Below is a small trained network, with its code and all its weights. Each question gives an input and a class and asks what happens when units are switched off, that is, made to give their printed mean instead of their output.

import numpy as np


def w(rows, s, z=0):
    codes = np.array(rows[::2]) - 128.0
    scale = np.full(codes.shape[1], s)
    scale[-1] = z or s
    return codes * scale


def f(y):
    return np.maximum(y, 0)


def log_softmax(a):
    a = a - a.max(-1, keepdims=True)
    return a - np.log(np.exp(a).sum(-1, keepdims=True))


def net(x, mask):
    res = np.array(x, float).reshape(1, 6) / 4 @ E
    y = f(res @ A[0][:, :-1].T + A[0][:, -1])
    res = res + np.where(mask, y, B[0][:, -1]) @ B[0][:, :-1]
    return log_softmax(res[-1] @ U[:, :-1].T + U[:, -1])


A, B = {}, {}
E = w([
[145,226,177,100,64,42],'x0',
[32,156,62,143,100,130],'x1',
[70,168,195,249,167,128],'x2',
[201,207,146,167,62,193],'x3',
[133,115,91,126,181,14],'x4',
[115,134,92,144,50,100],'x5',
],0.012)
A[0] = w([
[105,127,100,82,91,55,212],'N0',
[122,179,195,149,62,168,131],'N1',
[166,200,250,181,63,136,197],'N2',
[134,161,238,123,110,124,91],'N3',
[91,117,45,54,6,96,132],'N4',
[79,110,147,208,129,119,208],'N5',
[151,182,199,147,64,140,133],'N6',
[173,103,96,102,107,182,119],'N7',
[98,116,51,47,101,116,125],'N8',
[160,138,86,122,108,46,255],'N9',
[166,110,43,142,132,188,155],'N10',
[155,93,128,83,173,41,212],'N11',
[127,166,160,107,58,137,185],'N12',
[96,98,58,113,127,139,250],'N13',
[167,143,161,136,119,92,182],'N14',
[100,94,131,145,203,114,192],'N15',
[76,92,165,174,207,145,150],'N16',
[165,94,72,90,122,160,141],'N17',
[168,150,167,153,53,171,181],'N18',
[116,127,99,109,96,105,53],'N19',
[129,49,159,115,161,187,209],'N20',
[89,123,73,202,70,128,101],'N21',
[92,150,63,214,109,168,73],'N22',
[28,132,93,180,173,119,167],'N23',
],0.013,0.005)
B[0] = w([
[116,218,112,141,97,2,194],'N0',
[67,91,160,111,90,209,208],'N1',
[51,82,238,102,89,163,253],'N2',
[95,109,197,95,114,122,192],'N3',
[72,146,15,70,40,51,218],'N4',
[105,179,164,187,124,186,202],'N5',
[69,81,176,81,57,142,208],'N6',
[180,48,111,71,125,169,183],'N7',
[114,125,43,72,166,99,195],'N8',
[168,199,134,135,57,77,199],'N9',
[181,99,76,119,125,212,191],'N10',
[161,154,164,127,143,31,212],'N11',
[72,87,129,84,105,142,192],'N12',
[124,119,23,119,160,168,195],'N13',
[141,133,178,135,78,122,176],'N14',
[155,169,147,165,187,132,197],'N15',
[108,143,150,186,236,139,209],'N16',
[179,97,97,98,116,131,187],'N17',
[123,98,124,83,74,164,206],'N18',
[142,126,96,93,122,72,147],'N19',
[167,95,128,70,201,160,201],'N20',
[152,187,69,146,48,183,186],'N21',
[134,106,86,183,74,218,192],'N22',
[99,144,118,222,147,149,217],'N23',
],0.0089,0.02)
U = w([
[103,145,96,223,141,177,79],'0',
[63,110,176,109,83,153,203],'1',
[96,151,50,109,115,71,3],'2',
[116,137,171,182,252,127,50],'3',
[217,95,95,89,171,169,183],'4',
[179,173,201,157,121,53,151],'5',
],0.013,0.0018)

Each question gives the input, the list of numbers given to net, and the class t.
The units are the neurons (one row each of A and B). Each row of codes is followed by its name. A weight is (code - 128) times the scale printed after its matrix; where a second scale follows, it is the last column's (A, B and U).
mask holds one flag per neuron, in row order. A switched-off neuron (its flag False) gives its mean, the last column of its row in B, instead of its output. The means were averaged over made-up inputs and are rounded, as every weight is.
A unit's drop is (log p(t) with every unit on - log p(t) with that unit switched off) / (log p(t) with every unit on - log p(t) with every unit switched off).
The circuit of an input: a set's keep is (log p(t) with only the set's units on - log p(t) with every unit switched off) / (log p(t) with every unit on - log p(t) with every unit switched off). Starting from the 12 units with the biggest drops (on a tie, the unit counted first), units are removed one at a time, each time the one whose removal leaves the highest keep (on an exact tie, the one counted first), for as long as the keep stays at least 0.8.
units of the circuit, in order: the units of the circuit, biggest drop first
k most important neurons: the k neurons with the biggest drops, biggest first
drop when u is switched off: that unit's drop, to one decimal
input [-7,-2,1,7,-1,6], class 4: units of the circuit, in order : [N10; N7]
input [1,-2,5,-4,8,-4], class 3: units of the circuit, in order : [N16]
input [3,-4,-6,-7,3,-4], class 2: 2 most important neurons : [N8; N2]
input [-2,-2,-8,4,-3,5], class 4: 3 most important neurons : [N7; N10; N17]
input [-7,-7,4,2,-5,-4], class 3: 2 most important neurons : [N16; N4]
input [3,-3,-6,-2,6,-4], class 5: 2 most important neurons : [N11; N9]
input [6,-6,8,4,8,-8], class 1: 2 most important neurons : [N2; N6]
input [6,-2,-8,-1,4,-8], class 5: 3 most important neurons : [N11; N13; N9]
input [5,-1,8,-4,6,0], class 5: drop when N11 is switched off : 0.1
input [-2,3,0,-2,0,-2], class 3: drop when N4 is switched off : 0.1
input [-1,8,-8,-8,-6,-6], class 2: drop when N4 is switched off : 0.2
